Each row has a class, written as a number after it.
[ -12 -107  455   69  -14   99   45   96 -234   83  102  325  146  217
  -76  -29  101 -235  221 -354  214  158  -69  -45  108   45  -39 -156
 -319   75   30  -76    7   51 -285  122  -21   74 -162   58  162 -108]
12
[ -60  104  804  127  226  369   66  -24  117 -150  621 -333 -146  108
  265   59 -104  -51  237  -26   25  168 -143    7  -41  -37 -154   41
  205 -125 -234 -147  104  -43  -62  170   24  243  139 -254  234   41]
11
[-119 -170  257 -121   49  -25   79 -134  478 -241 -223  -46 -159  -12
  -45    2 -154  -18    0 -101 -147 -115   83  171  149 -243   76 -167
  159  -51 -364  -53   73  170  326   95 -110 -289 -174 -294 -244 -143]
8
[  41  -55   36   62  253 -294  118  -40  295 -319 -452    0 -181  -28
 -179   42 -172   -7   93 -105 -108  -38  277  132   90 -175 -140  -92
  189  -75 -366  -97   37  378  306  -38   50 -204 -363 -188 -133   51]
3
[-106  -11   25  -34  -42   67 -105  188   45    6 -259  418  229   34
 -114  -17   34 -136   67 -380  -46  -12   -4   35   24   34   86 -227
 -107  149  127  -25   61   27 -179  194  -60 -229  -73   61 -124   -5]
6
[ -38   94  809  144  208  386   66  -21   70 -145  649 -345 -163  179
  278   53 -124   -9  234  -58   15  179 -110  -34  -60  -25 -144   78
  217 -122 -185 -114   43 -164 -152  174    6  256  164 -219  157   56]
2
[  20 -106   46   -7  230 -226   94  -81  327 -335 -409    8 -234  -78
 -170   52 -193  -45   58  -58  -41  -19  236  167  103 -288  -46 -104
  103  -49 -388  -67   24  450  346  -31  -14 -238 -402 -198 -135   15]
1
[-111 -152  822  127  241  396  128 -113   54   65  538 -361 -218   47
  157   37 -115 -149  230   22   61  154 -216  -70 -129  -76 -128   53
  -50 -153 -128 -209  -79  164 -151   88  126   81  -17 -105  175  109]
10
[   9  -16  500  206  212  241   46   63   41 -263  311 -281 -193  116
  149  111 -209   -1  311 -181  -62   47   36 -114 -120   86 -284   62
  338  -16 -175 -178   46  186 -135   97   82   60   37 -160  -87  191]
2
[ -10  -24  150   55   39 -107    2   46  -52  -59  -90  354  228   25
   -4   21  122 -141  261 -414   38    1   33  -47  -24  209 -151 -105
 -160  177   67 -220   70  192  -65  134   -7    4 -157  -29   66  -32]
6
[  12 -104  483   74  -10   94   -1  178 -239  -18  165  397  111  188
  -77  -25  134 -231  204 -429  169  106  -58  -52   95  102  -56 -175
 -297   77   62  -54   42 -114 -339  209  -69   45 -105   79  130 -113]
0
[ -86   53  796  130  173  410   59   22   57 -176  607 -288 -176  121
  249   65 -110  -26  214  -50   32  181 -107    5  -31   -3 -136   71
  261 -121 -206  -97  118  -42 -117  168   23  147  138 -171  180   86]
9
[  40  -64  398  106   28   64   25  162 -279  -31  144  378   95  289
  -80  -16   99 -203  231 -429  209  165  -13  -57   81   65  -84 -147
 -313   82   24  -52   43  -84 -349  189  -91   67 -132   27  150  -84]
1
[-133 -210  301  -72   57  -33  101 -108  398 -208 -200  -38 -190   47
  -62    4 -153   -4   31 -110 -101 -110  136  216  141 -256   77 -176
  142  -18 -397   13   21  158  203   65 -111 -260 -126 -243 -249  -96]
0
[  21  -74  516 -208 -262  125  280 -163 -270  379   28  119   37   23
   53   40  -82  -32 -249   94  355  -12   62   82  -36  -85   27  108
 -463   -3 -234  165    0  103   92 -100   47 -252 -252 -154  339 -127]
12
[-146 -175  284 -133   68  -13   97 -139  428 -260 -173  -56 -155   14
  -30   16 -128   -3  -10  -72  -99  -93   70  208  170 -247   94 -153
  175  -65 -378   -7   60  151  240   85 -112 -288 -118 -261 -228 -114]
9
[-107 -154  266  -95   56  -32   91 -100  443 -259 -203  -35 -165   68
  -42    2 -134  -39   -3 -105 -127 -101   88  146  186 -250   96 -156
  161  -62 -427   -1   77  118  275   99 -136 -257 -180 -286 -177  -93]
7
[  28    0  555  227  190  191  113  113   46 -290  257 -267 -232  160
  121  126 -236   57  328 -210  -51   61   71 -108  -81   61 -340   65
  302   26 -243 -188   45  234 -138   28   98    2  -24 -193   -4  179]
4
[ -50 -103  222   -6  139  -99  122  -42  340 -359 -149   22 -231  146
 -131  -38  -60   23   36 -112 -176   12  131  109  153 -195  -36 -200
   57  -26 -355  -48   67  -58  183  173 -166 -185 -143 -237  -82  -67]
7
[  11  -53 -100   39  250 -225  105  -52  350 -283 -433  -34 -179 -107
 -139    3 -168  -22   82  -99  -97  -65  198  100   67 -170  -97 -108
  247  -77 -361  -36   60  408  318  -71  -22 -142 -327 -159 -219   63]
3
[-123 -170  311  -83   56    0  106 -136  443 -213  -98 -117 -200    7
  -11    6 -124  -19   55  -84  -80  -94   52  170  129 -195   42 -146
  187  -65 -397   -2   52  168  237   66  -90 -167 -122 -280 -181 -129]
0
[  47   21  371 -173 -206   77   79 -211 -165  328   51   52  -29 -182
   19   79  -50 -226 -128   92  287   22  -93  -63  -98 -141   33   56
 -563   -8 -232  -19   57   91  116   33  -16 -236 -313  -43  235 -139]
10
[  38   19  309 -182 -196   78   41 -191 -121  360   57   50  -18 -163
   39   48    7 -288 -118   76  252   79 -126  -84  -60 -130  107   95
 -571  -70 -197  -29  126   61  102   51    1 -164 -306  -25  267 -119]
7
[ -93 -117  899  128  269  393  189  -92   66   10  554 -368 -213   87
  151   42 -136 -103  211  -46   37  129 -165  -27 -112  -47 -192   71
   24 -169 -191 -168  -75  115 -135   85  106   83    1 -166  188  101]
10
[-100   33  -18  -76  -70   78  -98  162   73    7 -230  383  253   21
  -74   -4   35 -119   69 -416  -34  -71  -32    9   46   75   66 -249
  -41  161   87    2   88   46 -143  163  -76 -209  -29   52 -148    0]
6
[  -8  -35  344   38   13  171  -19  138 -152   77  136  306  159  207
  -55  -11  119 -248  169 -367  189  126 -145  -74  100   85   -9 -169
 -255   15   47   34   37 -138 -327  137 -123  110  -71   71  104 -108]
5
[  48  -40  404 -183 -192   76  125 -191 -200  355   53   59  -35 -142
   26   81  -30 -236 -153   83  306   83  -60  -22  -36 -192   55   70
 -588  -54 -253   -9   83  134   85    7    1 -238 -323  -29  238 -101]
11
[  39  -21  383 -186 -216  116   94 -215 -130  327   86   61  -23 -104
   36   49  -50 -208 -192   70  264   81  -80  -46    4 -139   89   11
 -486  -43 -243   20  119  112  100    9  -12 -191 -285  -54  219 -134]
8
[  33  -82  547 -231 -247  164  227 -189 -293  424   51  139   65  -37
   57   42  -70  -79 -269   94  354  -17   30   94  -89  -48   32  158
 -441  -90 -180  185   -2   70  111  -80   41 -268 -259 -107  404 -140]
2
[  37  -59  -80   21  252 -240   46  -23  347 -373 -391   23 -140 -116
 -129   22 -179  -13   68  -88  -83 -108  200  104   77 -176  -95 -124
  206  -33 -279  -45   37  305  353  -28  -61 -147 -297 -175 -235   11]
8
[  32   -9  563  226  265  194   86  142   32 -291  288 -274 -195  207
  120  109 -251   82  313 -240  -36   64   95 -100 -116  111 -372  103
  338  -34 -199  -97   47  138 -254   -8  133  100   45 -195  -23  193]
5
[  21  -93  563   99   46   85   63  163 -322  -17  109  342  120  294
  -85   -4   55 -178  202 -395  208  147  -20  -40  110   68 -111 -126
 -315   82   13  -66  -86  -58 -387  138  -14   94 -157   84  143  -74]
10
[  29  -86   24   33  232 -218  130 -110  300 -314 -423  -44 -195  -82
 -137   45 -181  -27   85  -91  -98  -80  228  134   82 -153 -129  -65
  202  -85 -374  -82   10  417  344  -71  -18 -131 -368 -209 -140   13]
2
[ -40  120  866  131  220  387   86  -28   98 -126  663 -377 -185   92
  285   63 -110  -39  248  -14   45  131 -148  -34  -99   32 -201  142
  188 -185 -248 -127   34 -106  -66  150   62  238  100 -245  260   16]
10
[  33  -68    8   71  279 -266  148  -42  241 -329 -400  -36 -237  -50
 -135   63 -202  -15  134 -117  -63  -77  269  129   76 -187 -188  -93
  158  -37 -429  -50   53  410  331  -63  -30 -111 -348 -197 -169   30]
11
[ -76  156  778  122  241  397   88   10  162 -178  584 -319 -177  102
  253   36 -125  -19  277  -58    2  139 -118    7 -118   42 -195   87
  255 -155 -222 -147   78 -120  -89  191   32  176  156 -242  185   80]
3
[  57    6  392 -167 -223   78  115 -207 -164  340   66   44  -32  -95
    3   75  -47 -220 -169   64  260   94  -94  -41  -29 -161   81   35
 -515  -46 -258   10  113   91   68   16  -23 -195 -272  -21  261 -101]
3
[  58  -68  593 -218 -225   55  240 -140 -297  330   41  159   43  -41
   34   76  -94  -50 -266  109  377   -6   52   77  -67 -126  -23  140
 -531    6 -206  108   -6   55   96  -39   99 -240 -305 -134  381 -126]
6
[-127 -192  322 -139   24    3  110 -128  453 -187 -211  -25 -176  -15
  -57  -13 -139  -31  -25  -40  -89 -121   38  187  172 -264   97 -171
  165  -64 -391    3   48  153  295   78 -109 -285 -149 -253 -175 -109]
3
[  23   -5  561  214  218  196   84  114   67 -301  321 -278 -196  146
  142   91 -205   49  314 -203  -73   49   45 -103 -128   94 -338   86
  347  -41 -199 -158  101   94 -156   96  106   36   62 -191    9  177]
3
[  36   -6  361 -173 -209   94  107 -198 -102  311   99   79   11 -142
   37   10    9 -265 -194   78  239   64 -105  -62  -12 -148  105   31
 -539  -43 -247   19  165   23  140   61  -47 -196 -303  -81  284 -153]
7
[  34    4  452 -204 -170  124  127 -215 -149  330   77   67  -38 -137
   45   71  -65 -235 -147   67  313   99 -108  -20  -61 -136   61   82
 -576  -95 -273   42   84   74   58    0  -14 -114 -317  -49  316 -118]
6
[  46  -46  566 -204 -261   81  254 -206 -318  411   39   98   77   44
   75   34  -84  -24 -296  111  341   -5   73  101  -44 -101   24  136
 -489  -53 -187  148   -6   63  128  -67   69 -225 -243 -154  356 -145]
2
[ -16  -25  163   34   58  -57  -13   88  -38  -29 -107  310  202   21
   -1  -14  101 -144  329 -434   48  -15  -28  -49  -25  196  -85 -109
  -98  153   93 -210   51  245  -70   76   18   17 -138   -8   66  -20]
4
[-132 -166  270 -101   53  -27   85 -108  429 -202 -216  -41 -145   46
  -36   12 -163  -17  -26  -70  -88 -113   74  206  178 -227   62 -157
  166  -40 -383   49   46  185  277   40 -103 -220 -129 -254 -216 -111]
5
[  30  -66   -7   33  290 -257  110  -57  317 -322 -428   10 -198  -53
 -184   35 -159  -40   92 -102  -95  -70  236  139   64 -181 -115  -68
  150  -79 -378  -26    2  360  298  -51  -39 -141 -331 -197 -148   65]
7
[ -70  154  845  126  235  407   79  -65  161 -163  611 -382 -155   59
  270   58 -124  -62  278  -53  -11  155 -152  -22 -103   25 -167  101
  227 -174 -250 -152   42  -92  -69  179   28  236  108 -280  199   36]
10
[  39  -79   18   13  241 -262  126  -16  351 -342 -428  -15 -194  -93
 -139   16 -203    0   94 -134  -74  -98  224  116   86 -199 -129  -81
  199  -53 -380  -17   19  368  339  -84   -5 -187 -366 -208 -171   29]
4
[  -4  -85  144   -5  171 -167  138   -4  348 -349 -211    7 -213  178
 -130  -17  -80  109   78 -140 -169   30  208  114  104 -118 -118 -184
  112  -19 -328  -44   40   45  191  106  -90 -234 -104 -212 -177  -37]
12
[  31    1  510  203  242  246   80  163    5 -308  318 -267 -205  216
  132   92 -243   64  339 -234  -16   64   60 -123 -128  135 -343   84
  334  -24 -181 -108   46  105 -249   39  101   95   82 -160  -26  225]
12
[ -76   36  -43  -75  -16   60  -95  168   49   65 -229  361  230   29
  -90  -39   54 -135  115 -349   25  -55  -60   -9   22   66  102 -210
 -132  130  153  -26   61   67 -154  124  -81 -168  -47   82 -120   -5]
12
[  53   26  636  166  236  184  138   95   -5 -270  275 -272 -216  192
  121  117 -269  116  302 -217   27   12   82  -46 -157   91 -427  131
  297  -41 -254 -104   -3  237 -166   -3  159   44   33 -178   64  206]
3
[  52   53  303 -234 -198   16  118 -267 -171  503   10   93  133 -237
   77   61  -22  -92 -283  222  302 -112 -107  -13  -96  -56   84   38
 -483   41 -158  120  107  266  250  -72   -4 -204 -203  -50  268 -211]
10
[ -10  -53 -101   30  303 -268  116  -58  398 -305 -480  -44 -159  -99
 -145    1 -194   18   90  -95 -124  -94  244  130   31 -126 -130  -93
  273  -89 -341  -57   31  429  341  -63   21 -165 -323 -207 -243   45]
3
[ -32  -77  238  -28  164 -133  130  -10  397 -390 -193   35 -238  104
 -149    6  -84   98   33 -118 -196  -11  175  135  111 -127 -143 -190
  122  -37 -369  -33   76  -42  205  188 -134 -212 -116 -261 -123  -85]
6
[  64    5  358 -190 -203  103   97 -213 -116  343   36   16  -15 -103
    1   54  -35 -271 -110   76  307  103 -123  -70  -35 -147  105   64
 -577  -83 -231    9   69   56   70    0  -45 -104 -310  -65  264 -125]
12
[  49  -43  416 -184 -212   61   79 -237 -166  321   60   59  -40 -126
   10   39  -47 -216 -155   83  268  106  -28  -54  -45 -161   81   79
 -577  -48 -219  -20   87  117   69   56   26 -223 -304  -80  234 -110]
1
[  56   50  371 -229 -243    1  142 -293 -190  507   74   79  116 -178
   75   76   22  -99 -269  231  343  -87  -77   41  -29 -112  117    7
 -525   89 -185   58  118  253  230  -52    9 -169 -195  -87  291 -202]
0
[-118 -134  794   97  203  405  129  -51   93   18  508 -285 -216   87
  112   21  -62 -130  218  -12    4  188 -198  -55  -87 -102  -63   25
  -27 -110 -123 -198  -35   51 -185  171   80   31   26 -116  156  159]
7
[   6  -93  -38   15  239 -218  113  -64  344 -281 -427  -26 -170  -82
 -156    7 -156  -31   81  -55  -69  -71  212  143   97 -179  -90  -93
  179  -79 -359  -21   27  403  363  -58  -35 -163 -332 -173 -186   19]
12
[-132 -157  345 -113   37   24   90 -117  460 -265 -155  -25 -142   17
  -51   20 -121  -16  -20  -67 -127  -66   97  205  193 -278   68 -174
  173  -44 -432  -32   43  131  258  124 -119 -266 -150 -274 -201 -107]
6
[ -90 -111  822  130  220  363   96  -58  106  -25  480 -315 -226   44
  100   76 -130 -128  234  -74   21  108 -149  -29 -116  -74 -183   69
  -12 -155 -149 -265  -69  117 -122  136   91   28  -14 -165  153  119]
8
[ -25 -107  215   52  -19  -49  -45  111  -51  -91  -92  334  166   28
  -37    2   99 -154  306 -482   -2   23  -30  -76   34  141  -57 -141
  -54  177   88 -199   94  262 -108  111    2  -21 -171    6   83  -41]
4
[  -9  -74  -81   43  281 -297   61  -80  363 -336 -487    6 -142 -105
 -155   41 -178  -52   88  -95 -119  -49  275  139   70 -164  -90 -121
  181  -41 -338 -118   63  436  385  -26  -20 -226 -350 -192 -266    1]
9
[  41   15  257 -240 -172   10   92 -270 -183  509   69   74  116 -217
   99   41   -7  -88 -237  278  376  -67 -121   -3  -82  -68   82   41
 -480   34  -98   96  115  206  261  -62   21 -112 -177  -34  268 -217]
8
[ -68 -127  829  147  231  384  117  -30   46  -73  539 -294 -235   97
  148   46 -130 -114  261  -94   30  163 -127  -59 -112  -45 -206   53
   11 -158 -114 -175  -25   66 -152  118  117   84   23 -146  167  118]
8
[  49   -3  317 -191 -265   73   67 -207 -171  304   64   74  -40 -144
   38   69  -32 -219 -163   75  275   46  -74  -45  -14 -186  106   48
 -570   17 -204  -10  112   80   95   47  -30 -234 -260  -53  202 -123]
1
[  52  -35  530 -232 -236   90  222 -186 -309  359   17  154   97  -49
   55   44  -84  -42 -288  101  351  -53   67   98  -75 -126   37  118
 -497   -7 -160  106  -46   77   98  -65   76 -290 -248 -134  302 -103]
2
[   7    2  331 -234 -208  108   32 -266  -75  343   45   16   31 -176
   58   55  -51 -262 -170  102  273   83 -142  -48  -42 -113  162   27
 -472  -94 -205   14  141  125  157    8  -20 -183 -253  -47  248 -133]
9
[  34  -75   71   67  282 -254  121  -49  314 -317 -421  -19 -201  -32
 -164   15 -199  -34   89 -109  -90  -38  250  134   87 -203 -140  -81
  171  -94 -382  -56   -1  387  305  -43   13 -149 -368 -170 -157   51]
3
[  63   43  346 -192 -238   18  101 -228 -240  468   52  119  143 -166
   68   54   20  -89 -268  244  299  -60 -107    2  -20 -100  108   17
 -466  106 -124   36   93  216  192  -31   43 -216 -197  -26  270 -190]
10
[ -48  118  731  135  198  366   94   42   97 -194  651 -306 -206  133
  282   54  -88    4  251  -50   28  145 -135  -41  -66    6 -168   77
  257  -87 -245  -74  157 -119  -84  163    3  235  136 -233  250   55]
7
[  23   16  263 -198 -207   58  115 -237 -141  404   -6   31  -18 -180
   24   63  -40 -241 -179  110  266   40 -107  -17  -52 -148   89   44
 -569  -36 -240  -47  118  198  176  -15  -18 -212 -323  -49  241 -139]
11
[ -70   25   46  -28  -54   24  -37  187   25   68 -236  416  258   33
  -92  -49   67 -121   68 -419  -11  -51   -6    4    8   62   67 -227
 -118  165  102  -67   76    5 -155  185  -60 -264  -68   29 -126   10]
3
[  44  -65  -88   53  325 -252  137  -20  280 -302 -382  -14 -182 -101
 -109    2 -172  -47  105 -118  -35 -107  227  104   34 -131 -185  -62
  164  -92 -366   -4   29  348  332  -77  -37  -89 -339 -183 -191   47]
11
[ -67  -63   70  -31  176 -113  115  -11  411 -371 -217   31 -219   83
 -107    2  -87   98   38 -122 -190   -4  182  114   56 -112 -103 -206
  128  -17 -338  -36   72  -25  229  172 -149 -227 -130 -244 -184  -77]
6
[  10   70  394  168  227  228   85  100  113 -248  198 -272 -149  124
  104  101 -208   47  307 -191  -60  -24   64  -76 -106  112 -320   38
  323  -11 -197 -146   40  205 -121   17   84    6   85 -184  -97  216]
12
[ -47  140  795  120  238  404   84  -32  117 -153  656 -330 -180  129
  284   53  -98  -42  263  -54   64  152 -116   12  -75   21 -172   88
  202 -138 -262 -116   80  -92  -98  173   11  262  180 -290  220   71]
1
[ -91   15   -9  -22  -21   20  -78  141   23   28 -203  340  207   33
  -64   -9   24 -129  106 -418  -21  -59   -9  -19    4  101   50 -222
  -71  153  107  -55  135   95 -123  142  -66 -214  -47   23 -144  -33]
9
[  23  -57  -40    7  298 -253  157  -95  324 -258 -399  -58 -204  -90
 -115   18 -157  -29  104  -61  -50  -93  197  105   48 -155 -123  -48
  131  -74 -388  -51    3  410  320 -111   45  -93 -357 -202 -124   57]
7
[  25  -75  -39   81  351 -307  157  -46  343 -341 -445  -19 -194  -46
 -164   16 -147  -25  132 -119 -110  -47  267  129   47 -153 -145  -46
  166  -85 -378 -107   11  371  329  -54   -1 -128 -406 -234 -138   50]
7
[-104    6   15  -54  -19   25  -56  131   25    3 -261  388  248   34
  -76  -45    6 -116   61 -413  -11  -26   25   31   11   69   78 -226
  -98  145  115  -17  104  107 -109  136  -73 -244  -81   23 -142  -25]
9
[ -71   26   49    4    6    8  -39  194  -35  -10 -252  394  244   39
  -91  -16  -23  -96   91 -391   23 -112   23   16   13   41   29 -217
 -101  174  102  -12   64   57 -158   98  -69 -234 -119   37  -82  -28]
10
[-121 -190  724  106  229  396  101  -72   62   64  508 -359 -203   24
  182  -17 -108  -92  233   -3   65  109 -184  -54 -138  -10 -128  106
   62 -200  -64 -146  -45  161 -144   71  168  122   74 -128  177  171]
1
[  -8 -111  395   47   64  133   69   98 -214  122  127  305  177  205
  -29  -24   69 -216  153 -367  212  161  -67  -62   37   89  -40 -127
 -290    4   31   34    0  -55 -286   84  -55  150 -147   62  173  -98]
6
[ -11  -88  198   23  179 -133  102  -19  363 -389 -193  -20 -230  173
 -118    6 -105   78   90 -169 -192   55  184  100  147 -173  -92 -197
  135  -36 -336  -63   60  -49  149  142 -131 -158 -127 -246 -191  -77]
8
[  -6  -61  186   69   25 -130   49   60  -72  -51  -98  333  194   58
  -29  -16  123 -118  262 -442    8   -7   35  -52    3  182 -142 -118
 -142  214   38 -219  102  270  -90   87   30   -8 -144  -44   69  -35]
7
[  42  -32  611  197  194  213  100   73   14 -298  235 -273 -202  194
  109  100 -250   63  275 -237  -65   30  100  -82  -93   75 -356  117
  279  -39 -224 -161  -19  173 -191   52   97   33   -9 -179  -20  193]
2
[  22  -32  535  215  239  190   92  150    8 -289  247 -264 -171  146
  154  105 -244   92  345 -261  -30   22   87 -104 -141  143 -377  100
  364  -28 -186 -123   25  181 -167    0  141   46   53 -191   -3  205]
4
[ -18  -63  105   38   89 -104    2  102  -86  -67 -148  352  192   -7
  -31   -7  108 -140  333 -461   41   -3   32  -53  -79  205 -126  -82
 -130  168   93 -188   86  237 -122   79   40    6 -146    7   52   10]
7
[  24  -90  390   92   38   78   37  143 -237   15  124  343  129  226
  -72    2  104 -166  221 -395  192  137  -46  -94   72  128 -135 -137
 -242   59   15  -21   15  -62 -344  128  -74  149 -123   67  158  -96]
6
[ -91   13   11  -40  -66   45  -86  193   52   57 -238  362  222   27
  -59  -32   31 -131  131 -429    7  -54  -49  -22   57   58   74 -231
  -57  162  110  -19   71   61 -150  114  -49 -194  -70   40 -117  -14]
4
[  -8  -78  177   59    4  -76  -22  115 -107 -108  -68  344  174   35
  -32  -23  111 -118  281 -442   33   16  -13  -80    5  167 -108 -125
  -84  168  105 -185   89  185 -176  129   20   18 -117   52   53    6]
3
[  14  -59  -76   37  268 -243   67  -65  384 -291 -445  -36 -186  -60
 -166   70 -193  -64   73 -106 -119  -49  229  129   71 -174 -102 -106
  178  -62 -359  -38   21  433  347  -75  -16 -174 -347 -191 -250    6]
5
